Below are the code and all the weights of a small trained network. Each question names an input and a target symbol and asks about switching units off, where a switched-off unit gives its printed mean instead of its output.

import numpy as np


def w(rows, s, z=0):
    codes = np.array(rows[::2]) - 128.0
    scale = np.full(codes.shape[1], s)
    scale[-1] = z or s
    return codes * scale


def f(y):
    return np.maximum(y, 0)


def softmax(a):
    e = np.exp(a - a.max(-1, keepdims=True))
    return e / e.sum(-1, keepdims=True)


def log_softmax(a):
    a = a - a.max(-1, keepdims=True)
    return a - np.log(np.exp(a).sum(-1, keepdims=True))


def net(x, mask):
    ids = ['ΞΨβγδζμστ'.index(c) for c in x.split()]
    T = len(ids)
    res = E[ids] + P[:T]
    r = res
    for j in range(3):
        rows = slice(3 * j, 3 * j + 3)
        q, k, v = (r @ M[0][rows].T for M in (Q, K, V))
        z = softmax(np.where(np.tri(T) > 0, q @ k.T / 3**0.5, -1e9)) @ v
        o = O[0][rows]
        res = res + np.where(mask[j], z, o[:, -1]) @ o[:, :-1]
    y = f(res @ A[0][:, :-1].T + A[0][:, -1])
    res = res + np.where(mask[3:27], y, B[0][:, -1]) @ B[0][:, :-1]
    return log_softmax(res[-1] @ U[:, :-1].T + U[:, -1])


Q, K, V, O, A, B = {}, {}, {}, {}, {}, {}
E = w([
[134,234,111,99,87,222,114,118,104,175],'Ξ',
[53,41,102,84,158,136,243,61,154,224],'Ψ',
[18,2,94,142,159,169,134,56,210,174],'β',
[55,59,43,142,124,151,183,150,216,156],'γ',
[119,194,105,209,142,45,142,83,54,132],'δ',
[150,237,88,131,205,42,46,117,159,99],'ζ',
[95,231,191,62,151,194,199,148,70,171],'μ',
[146,191,76,59,175,224,157,51,174,60],'σ',
[123,199,199,162,86,123,49,147,112,79],'τ',
],0.014)
P = w([
[176,75,78,197,204,178,84,195,51,229],'0',
[95,159,65,88,71,130,40,89,116,179],'1',
[61,118,102,132,127,115,92,138,132,159],'2',
[179,129,106,131,130,137,156,146,70,93],'3',
[105,165,106,85,27,102,113,81,149,99],'4',
[79,139,158,185,180,116,154,152,153,110],'5',
[177,172,151,113,85,109,178,98,144,56],'6',
[29,191,194,141,49,85,128,74,229,90],'7',
[99,157,204,171,146,112,202,131,201,66],'8',
[170,167,216,148,99,107,232,108,190,2],'9',
],0.0094)
Q[0] = w([
[163,194,145,183,95,89,139,101,103,117],'head 0',
[192,117,153,119,122,135,136,132,101,72],'head 0',
[185,141,128,91,150,117,124,153,112,140],'head 0',
[113,201,164,133,120,119,114,98,131,89],'head 1',
[249,97,144,57,107,170,142,155,77,109],'head 1',
[185,183,134,159,139,71,113,100,77,85],'head 1',
[157,49,119,114,146,117,138,161,156,170],'head 2',
[55,123,106,129,128,119,154,121,182,169],'head 2',
[125,167,129,145,171,103,90,137,129,120],'head 2',
],0.016)
K[0] = w([
[110,174,176,85,137,66,189,90,208,45],'head 0',
[55,190,163,107,11,67,116,38,114,162],'head 0',
[157,145,61,54,83,129,135,28,134,144],'head 0',
[81,114,181,166,105,110,206,114,147,53],'head 1',
[63,150,37,83,42,100,81,90,105,181],'head 1',
[86,223,230,89,73,106,165,74,203,34],'head 1',
[123,114,59,148,141,169,108,87,35,187],'head 2',
[157,109,100,201,254,169,178,159,126,167],'head 2',
[148,116,226,160,100,85,153,123,99,5],'head 2',
],0.0091)
V[0] = w([
[23,157,232,151,132,70,161,237,110,158],'head 0',
[136,114,173,180,20,160,121,118,73,202],'head 0',
[96,81,130,149,138,129,13,104,112,174],'head 0',
[113,160,136,57,84,255,121,225,221,136],'head 1',
[148,114,30,233,97,86,59,225,193,76],'head 1',
[67,51,65,105,231,130,157,28,209,129],'head 1',
[148,140,162,82,131,243,109,67,135,54],'head 2',
[108,124,187,231,96,125,54,125,112,79],'head 2',
[40,80,110,186,49,171,236,100,151,95],'head 2',
],0.0075)
O[0] = w([
[121,176,58,50,101,101,91,108,121,192,146],'head 0',
[98,144,119,187,1,116,96,130,88,210,129],'head 0',
[137,118,216,90,27,121,139,108,85,108,177],'head 0',
[130,41,92,99,127,175,98,241,123,63,2],'head 1',
[33,81,112,168,169,165,135,34,67,72,180],'head 1',
[212,107,189,122,187,164,95,84,77,152,69],'head 1',
[84,144,233,191,70,170,160,145,117,110,56],'head 2',
[119,113,183,89,80,108,104,110,61,70,197],'head 2',
[138,110,69,181,71,179,45,125,34,186,63],'head 2',
],0.0087,0.0051)
A[0] = w([
[150,123,62,155,127,34,131,136,186,124,49],'neuron 0',
[130,95,115,209,140,79,48,163,170,91,137],'neuron 1',
[155,80,105,124,169,91,151,43,120,179,62],'neuron 2',
[116,133,106,216,81,91,132,131,33,195,119],'neuron 3',
[127,190,93,80,118,169,149,131,50,34,156],'neuron 4',
[115,187,142,99,91,116,77,104,76,108,43],'neuron 5',
[158,193,127,179,97,56,65,139,96,117,160],'neuron 6',
[81,55,111,112,113,59,136,154,120,67,82],'neuron 7',
[84,103,109,124,114,118,112,117,153,201,106],'neuron 8',
[111,1,171,201,107,131,147,115,112,122,116],'neuron 9',
[166,168,165,64,172,88,166,105,181,89,126],'neuron 10',
[163,135,148,198,140,91,96,118,43,148,55],'neuron 11',
[143,140,139,103,148,214,202,105,139,139,35],'neuron 12',
[236,59,179,161,126,150,119,169,139,174,3],'neuron 13',
[145,132,93,190,109,72,105,188,142,96,78],'neuron 14',
[148,116,191,183,192,65,62,109,168,104,40],'neuron 15',
[130,1,131,159,127,104,161,193,176,153,43],'neuron 16',
[113,124,214,169,91,187,163,153,135,212,122],'neuron 17',
[60,117,164,100,89,212,152,163,98,117,116],'neuron 18',
[39,61,89,70,79,83,185,126,173,143,111],'neuron 19',
[125,88,149,120,106,69,83,160,70,66,92],'neuron 20',
[39,98,101,198,153,69,168,91,120,97,84],'neuron 21',
[87,139,145,66,65,209,123,167,101,95,93],'neuron 22',
[235,191,138,23,178,112,104,126,109,106,78],'neuron 23',
],0.007,0.0033)
B[0] = w([
[52,80,152,59,141,130,127,107,59,124,192],'neuron 0',
[206,98,161,173,133,121,159,62,83,133,152],'neuron 1',
[124,212,127,90,140,150,103,205,127,60,224],'neuron 2',
[85,94,154,188,105,143,125,169,196,107,215],'neuron 3',
[72,106,99,92,199,87,120,124,164,175,197],'neuron 4',
[156,153,151,183,210,136,130,129,146,141,200],'neuron 5',
[101,45,175,152,149,192,131,158,156,160,217],'neuron 6',
[196,161,196,174,169,200,103,188,157,150,176],'neuron 7',
[149,101,109,148,151,73,139,128,130,84,177],'neuron 8',
[126,200,112,77,85,135,67,123,156,195,168],'neuron 9',
[89,66,124,140,50,115,96,134,122,138,235],'neuron 10',
[140,87,152,174,74,169,172,113,172,191,170],'neuron 11',
[33,97,116,188,136,170,90,174,190,141,165],'neuron 12',
[81,195,158,15,108,17,114,164,145,51,152],'neuron 13',
[115,42,171,109,151,118,125,124,104,161,156],'neuron 14',
[155,171,80,153,77,119,142,96,97,113,175],'neuron 15',
[118,182,151,149,147,149,197,3,105,193,156],'neuron 16',
[155,167,109,197,87,119,131,150,101,66,165],'neuron 17',
[150,129,35,134,133,100,177,87,92,108,180],'neuron 18',
[206,77,183,116,154,164,158,157,83,71,224],'neuron 19',
[111,139,139,114,181,168,79,161,195,130,162],'neuron 20',
[187,219,107,105,125,140,68,148,138,113,255],'neuron 21',
[191,140,90,105,165,58,164,110,106,107,181],'neuron 22',
[176,67,135,108,82,143,142,109,95,186,184],'neuron 23',
],0.0066,0.011)
U = w([
[133,119,54,171,31,149,140,158,110,32,128],'Ξ',
[206,184,51,93,125,110,103,177,253,145,3],'Ψ',
[254,86,197,182,145,150,173,62,52,96,107],'β',
[66,157,148,188,120,145,178,63,185,177,136],'γ',
[101,129,180,143,180,162,84,220,161,27,121],'δ',
[121,110,80,111,198,216,112,105,63,134,232],'ζ',
[166,151,198,95,32,199,80,135,114,115,14],'μ',
[58,17,149,87,128,108,165,114,172,169,222],'σ',
[110,171,78,76,129,59,154,69,74,53,148],'τ',
],0.0053,0.0023)

Each question gives the input, a string of symbols that net reads in full, and the target symbol t.
The units are the heads (3 rows each of Q, K, V and O) and the neurons (one row each of A and B). Each row of codes is followed by its name. A weight is (code - 128) times the scale printed after its matrix; where a second scale follows, it is the last column's (O, A, B and U).
mask holds one flag per unit, heads first, then neurons. A switched-off unit (its flag False) gives its mean, the last column of its rows in O or B, instead of its output. The means were averaged over made-up inputs and are rounded, as every weight is.
A unit's drop is (log p(t) with every unit on - log p(t) with that unit switched off) / (log p(t) with every unit on - log p(t) with every unit switched off).
The circuit of an input: a set's keep is (log p(t) with only the set's units on - log p(t) with every unit switched off) / (log p(t) with every unit on - log p(t) with every unit switched off). Starting from the 12 units with the biggest drops (on a tie, the unit counted first), units are removed one at a time, each time the one whose removal leaves the highest keep (on an exact tie, the one counted first), for as long as the keep stays at least 0.8.
circuit, biggest first: the units of the circuit, biggest drop first
most important unit: the unit with the biggest drop
k most important neurons: the k neurons with the biggest drops, biggest first
heads that matter: for each layer, one digit per head in row order, 1 if its drop is at least 0.15 and else 0, layers parted by /
input δ γ γ γ δ γ δ δ δ, target γ: circuit, biggest first -> head 1; neuron 19
input γ γ τ σ, target ζ: circuit, biggest first -> head 1; neuron 4
input σ Ξ τ ζ, target δ: circuit, biggest first -> head 1; neuron 7; head 0
input δ σ τ δ γ τ τ, target δ: circuit, biggest first -> head 1; head 2; neuron 20
input σ γ δ δ δ γ, target γ: circuit, biggest first -> neuron 16; head 2
input σ δ σ γ τ μ Ξ σ μ γ, target γ: circuit, biggest first -> head 2
input σ δ δ τ Ψ, target γ: 3 most important neurons -> neuron 16; neuron 12; neuron 9
input γ Ξ σ δ δ δ Ψ Ψ, target ζ: circuit, biggest first -> head 1; head 2
input τ δ δ δ Ξ δ σ, target Ξ: heads that matter -> 111
input Ψ δ γ, target Ψ: heads that matter -> 011
input μ τ γ σ, target τ: 3 most important neurons -> neuron 22; neuron 18; neuron 6
input τ τ τ Ψ γ β, target Ξ: heads that matter -> 101
input Ξ δ γ τ δ γ δ γ δ μ, target ζ: heads that matter -> 111
input ζ μ γ β δ τ γ Ψ γ μ, target μ: heads that matter -> 010
input μ μ Ξ δ τ δ δ μ γ δ, target σ: heads that matter -> 110
input τ δ τ β ζ ζ γ, target Ξ: circuit, biggest first -> head 2; head 0; head 1
input μ δ δ μ γ, target σ: 3 most important neurons -> neuron 0; neuron 21; neuron 14
input μ ζ τ τ Ξ δ τ σ γ ζ, target β: most important unit -> neuron 23
input β δ β δ Ξ γ τ ζ, target δ: circuit, biggest first -> head 1; head 2; neuron 7
input ζ τ Ξ γ σ ζ, target β: 2 most important neurons -> neuron 1; neuron 23
input σ γ γ μ, target ζ: circuit, biggest first -> head 1; head 2
input β δ μ δ σ μ μ, target δ: circuit, biggest first -> head 0
input σ β Ψ, target γ: circuit, biggest first -> neuron 16; head 2
input τ σ σ μ ζ δ δ Ψ τ μ, target μ: circuit, biggest first -> head 1; neuron 10
input ζ γ γ σ σ, target ζ: heads that matter -> 011
input δ δ δ δ ζ μ δ τ γ μ, target τ: heads that matter -> 011
input σ δ σ, target δ: heads that matter -> 111
input δ δ β, target τ: heads that matter -> 011
